Below is a small trained network, with its code and all its weights. Each question gives an input and a target symbol and asks what happens when units are switched off, that is, made to give their printed mean instead of their output.

import numpy as np


def w(rows, s, z=0):
    codes = np.array(rows[::2]) - 128.0
    scale = np.full(codes.shape[1], s)
    scale[-1] = z or s
    return codes * scale


def f(y):
    return y / 2 * (1 + np.tanh(0.7978845608 * (y + 0.044715 * y**3)))


def softmax(a):
    e = np.exp(a - a.max(-1, keepdims=True))
    return e / e.sum(-1, keepdims=True)


def log_softmax(a):
    a = a - a.max(-1, keepdims=True)
    return a - np.log(np.exp(a).sum(-1, keepdims=True))


def net(x, mask):
    ids = ['βηλξπστψω'.index(c) for c in x.split()]
    T = len(ids)
    res = E[ids] + P[:T]
    u = 0
    for l in range(2):
        r = res
        for j in range(3):
            rows = slice(3 * j, 3 * j + 3)
            q, k, v = (r @ M[l][rows].T for M in (Q, K, V))
            z = softmax(np.where(np.tri(T) > 0, q @ k.T / 3**0.5, -1e9)) @ v
            o = O[l][rows]
            res = res + np.where(mask[u + j], z, o[:, -1]) @ o[:, :-1]
        u += 3
        y = f(res @ A[l][:, :-1].T + A[l][:, -1])
        res = res + np.where(mask[u : u + 4], y, B[l][:, -1]) @ B[l][:, :-1]
        u += 4
    return log_softmax(res[-1] @ U[:, :-1].T + U[:, -1])


Q, K, V, O, A, B = {}, {}, {}, {}, {}, {}
E = w([
[108,132,183],'β',
[102,99,129],'η',
[112,117,176],'λ',
[102,98,142],'ξ',
[127,138,162],'π',
[80,95,88],'σ',
[77,68,42],'τ',
[152,6,139],'ψ',
[84,189,151],'ω',
],0.012)
P = w([
[254,219,157],'0',
[169,177,63],'1',
[166,161,73],'2',
[139,147,93],'3',
[124,132,106],'4',
[110,117,124],'5',
[95,102,133],'6',
[81,90,144],'7',
[66,75,156],'8',
[54,61,166],'9',
[40,51,175],'10',
[27,39,186],'11',
[16,29,196],'12',
[4,20,203],'13',
],0.0054)
Q[0] = w([
[20,177,122],'0.h1',
[234,135,251],'0.h1',
[167,66,34],'0.h1',
[33,134,45],'0.h2',
[188,154,254],'0.h2',
[57,130,63],'0.h2',
[177,155,86],'0.h3',
[73,165,125],'0.h3',
[132,163,100],'0.h3',
],0.03)
K[0] = w([
[91,176,12],'0.h1',
[209,189,252],'0.h1',
[99,12,167],'0.h1',
[25,74,183],'0.h2',
[233,254,58],'0.h2',
[47,76,173],'0.h2',
[211,136,96],'0.h3',
[133,173,98],'0.h3',
[197,159,84],'0.h3',
],0.026)
V[0] = w([
[126,147,124],'0.h1',
[122,116,136],'0.h1',
[123,155,122],'0.h1',
[66,158,126],'0.h2',
[244,178,74],'0.h2',
[127,85,147],'0.h2',
[151,124,129],'0.h3',
[86,144,131],'0.h3',
[68,143,122],'0.h3',
],0.011)
O[0] = w([
[141,133,135,121],'0.h1',
[114,127,126,133],'0.h1',
[154,131,136,121],'0.h1',
[119,159,95,164],'0.h2',
[248,117,98,5],'0.h2',
[84,105,163,153],'0.h2',
[108,122,140,93],'0.h3',
[166,152,100,188],'0.h3',
[186,159,82,211],'0.h3',
],0.012,0.0022)
A[0] = w([
[207,75,107,1],'0.n1',
[131,173,135,153],'0.n2',
[129,222,172,8],'0.n3',
[179,137,250,131],'0.n4',
],0.019,0.005)
B[0] = w([
[161,122,61,122],'0.n1',
[107,125,157,140],'0.n2',
[132,4,178,126],'0.n3',
[177,142,104,254],'0.n4',
],0.021,0.0043)
Q[1] = w([
[98,84,158],'1.h1',
[140,145,146],'1.h1',
[160,130,141],'1.h1',
[139,146,65],'1.h2',
[170,185,208],'1.h2',
[159,161,119],'1.h2',
[113,152,52],'1.h3',
[100,116,76],'1.h3',
[127,2,111],'1.h3',
],0.038)
K[1] = w([
[71,145,148],'1.h1',
[167,145,104],'1.h1',
[194,158,116],'1.h1',
[132,81,105],'1.h2',
[212,215,170],'1.h2',
[185,123,133],'1.h2',
[88,136,50],'1.h3',
[75,94,96],'1.h3',
[141,4,161],'1.h3',
],0.035)
V[1] = w([
[126,138,125],'1.h1',
[123,133,104],'1.h1',
[105,184,38],'1.h1',
[131,135,81],'1.h2',
[132,14,147],'1.h2',
[119,211,232],'1.h2',
[142,165,165],'1.h3',
[116,124,106],'1.h3',
[133,6,126],'1.h3',
],0.017)
O[1] = w([
[124,130,120,121],'1.h1',
[118,148,115,140],'1.h1',
[82,194,41,142],'1.h1',
[83,121,145,166],'1.h2',
[175,15,106,162],'1.h2',
[214,245,102,2],'1.h2',
[131,163,185,94],'1.h3',
[118,109,100,142],'1.h3',
[223,79,63,172],'1.h3',
],0.013,0.0068)
A[1] = w([
[131,70,124,10],'1.n1',
[198,132,142,121],'1.n2',
[187,251,108,130],'1.n3',
[157,192,90,5],'1.n4',
],0.011,0.014)
B[1] = w([
[131,172,134,248],'1.n1',
[87,125,130,213],'1.n2',
[172,121,149,255],'1.n3',
[42,122,2,157],'1.n4',
],0.035,0.0094)
U = w([
[38,126,164,7],'β',
[149,178,134,185],'η',
[139,209,159,122],'λ',
[241,168,114,166],'ξ',
[168,177,53,124],'π',
[43,255,121,141],'σ',
[81,47,57,88],'τ',
[249,10,49,123],'ψ',
[172,23,177,146],'ω',
],0.0063,0.015)

Each question gives the input, a string of symbols that net reads in full, and the target symbol t.
The units are the heads (3 rows each of Q, K, V and O) and the neurons (one row each of A and B). Each row of codes is followed by its name. A weight is (code - 128) times the scale printed after its matrix; where a second scale follows, it is the last column's (O, A, B and U).
mask holds one flag per unit, layer by layer, with each layer's heads first. A switched-off unit (its flag False) gives its mean, the last column of its rows in O or B, instead of its output. The means were averaged over made-up inputs and are rounded, as every weight is.
A unit's drop is (log p(t) with every unit on - log p(t) with that unit switched off) / (log p(t) with every unit on - log p(t) with every unit switched off).
The circuit of an input: a set's keep is (log p(t) with only the set's units on - log p(t) with every unit switched off) / (log p(t) with every unit on - log p(t) with every unit switched off). Starting from the 12 units with the biggest drops (on a tie, the unit counted first), units are removed one at a time, each time the one whose removal leaves the highest keep (on an exact tie, the one counted first), for as long as the keep stays at least 0.8.
units of the circuit, in order: the units of the circuit, biggest drop first
top k neurons: the k neurons with the biggest drops, biggest first
top k neurons in layer l: the k neurons of layer l with the biggest drops, biggest first
heads that matter: for each layer, one digit per head in row order, 1 if its drop is at least 0.15 and else 0, layers parted by /
input β σ η, target σ: heads that matter -> 001 / 011
input η β λ, target σ: top 3 neurons -> 0.n1; 0.n3; 0.n4
input σ β β β β ψ β β β τ β ω τ, target ω: top 3 neurons -> 0.n3; 0.n2; 1.n4
input σ β σ β β π σ ω τ η ψ β, target ξ: units of the circuit, in order -> 1.h2; 1.n3
input σ β β η β ξ β β β ξ, target ξ: top 2 neurons -> 0.n3; 1.n3
input η σ η, target σ: units of the circuit, in order -> 0.n3; 1.h2
input π β σ σ ψ β σ, target ψ: top 2 neurons in layer 0 -> 0.n4; 0.n1
input β β β τ, target τ: heads that matter -> 000 / 110
input π η β ψ β, target τ: top 3 neurons -> 0.n1; 0.n3; 1.n1
input ψ λ ω σ β β, target β: units of the circuit, in order -> 0.h2; 0.n1; 1.h2; 1.n1
input β β σ, target σ: units of the circuit, in order -> 0.n4; 0.n3; 1.h2
input η β β η σ σ τ ξ β, target σ: top 2 neurons -> 0.n1; 0.n4
input ψ β ω β π, target β: top 4 neurons -> 0.n4; 0.n1; 1.n1; 1.n3
input ω σ σ σ ξ σ π, target ψ: units of the circuit, in order -> 0.h2; 0.n3; 1.h2
input ω σ β, target ψ: heads that matter -> 000 / 010
input τ ψ η ψ λ σ τ η, target τ: units of the circuit, in order -> 1.n3; 1.h2
input β σ σ β ξ, target σ: units of the circuit, in order -> 0.n3; 1.h2; 0.n4
input β ψ β ξ, target ψ: heads that matter -> 111 / 001
input ξ τ β σ σ β, target λ: units of the circuit, in order -> 0.h2; 1.h3; 1.h2; 1.n4
input β σ β η η β β β β σ ψ σ, target ψ: units of the circuit, in order -> 1.h3
input ψ ω σ τ τ β β τ σ σ, target τ: heads that matter -> 111 / 001
input ξ ω β λ ω β η, target ω: top 2 neurons in layer 1 -> 1.n1; 1.n4
input β ψ λ η σ ψ β β η ψ ω η, target ω: units of the circuit, in order -> 1.h1; 0.n3; 0.n2
input β β β β η σ β σ ω τ, target ω: units of the circuit, in order -> 0.n3; 1.h1; 0.n2
input ω η ψ β β β σ β β λ τ ω λ, target ψ: heads that matter -> 010 / 000
input β σ β β σ π, target ω: top 3 neurons -> 0.n3; 0.n4; 1.n1
input ψ β β λ β λ, target β: top 4 neurons -> 0.n4; 0.n1; 1.n1; 1.n3
input σ σ η τ σ β τ τ π, target ξ: units of the circuit, in order -> 0.n4; 1.n3; 1.h2
input β ω ω β ω, target ω: units of the circuit, in order -> 0.n3; 1.h1
input β η β τ σ ψ ψ η τ, target ψ: units of the circuit, in order -> 1.h3
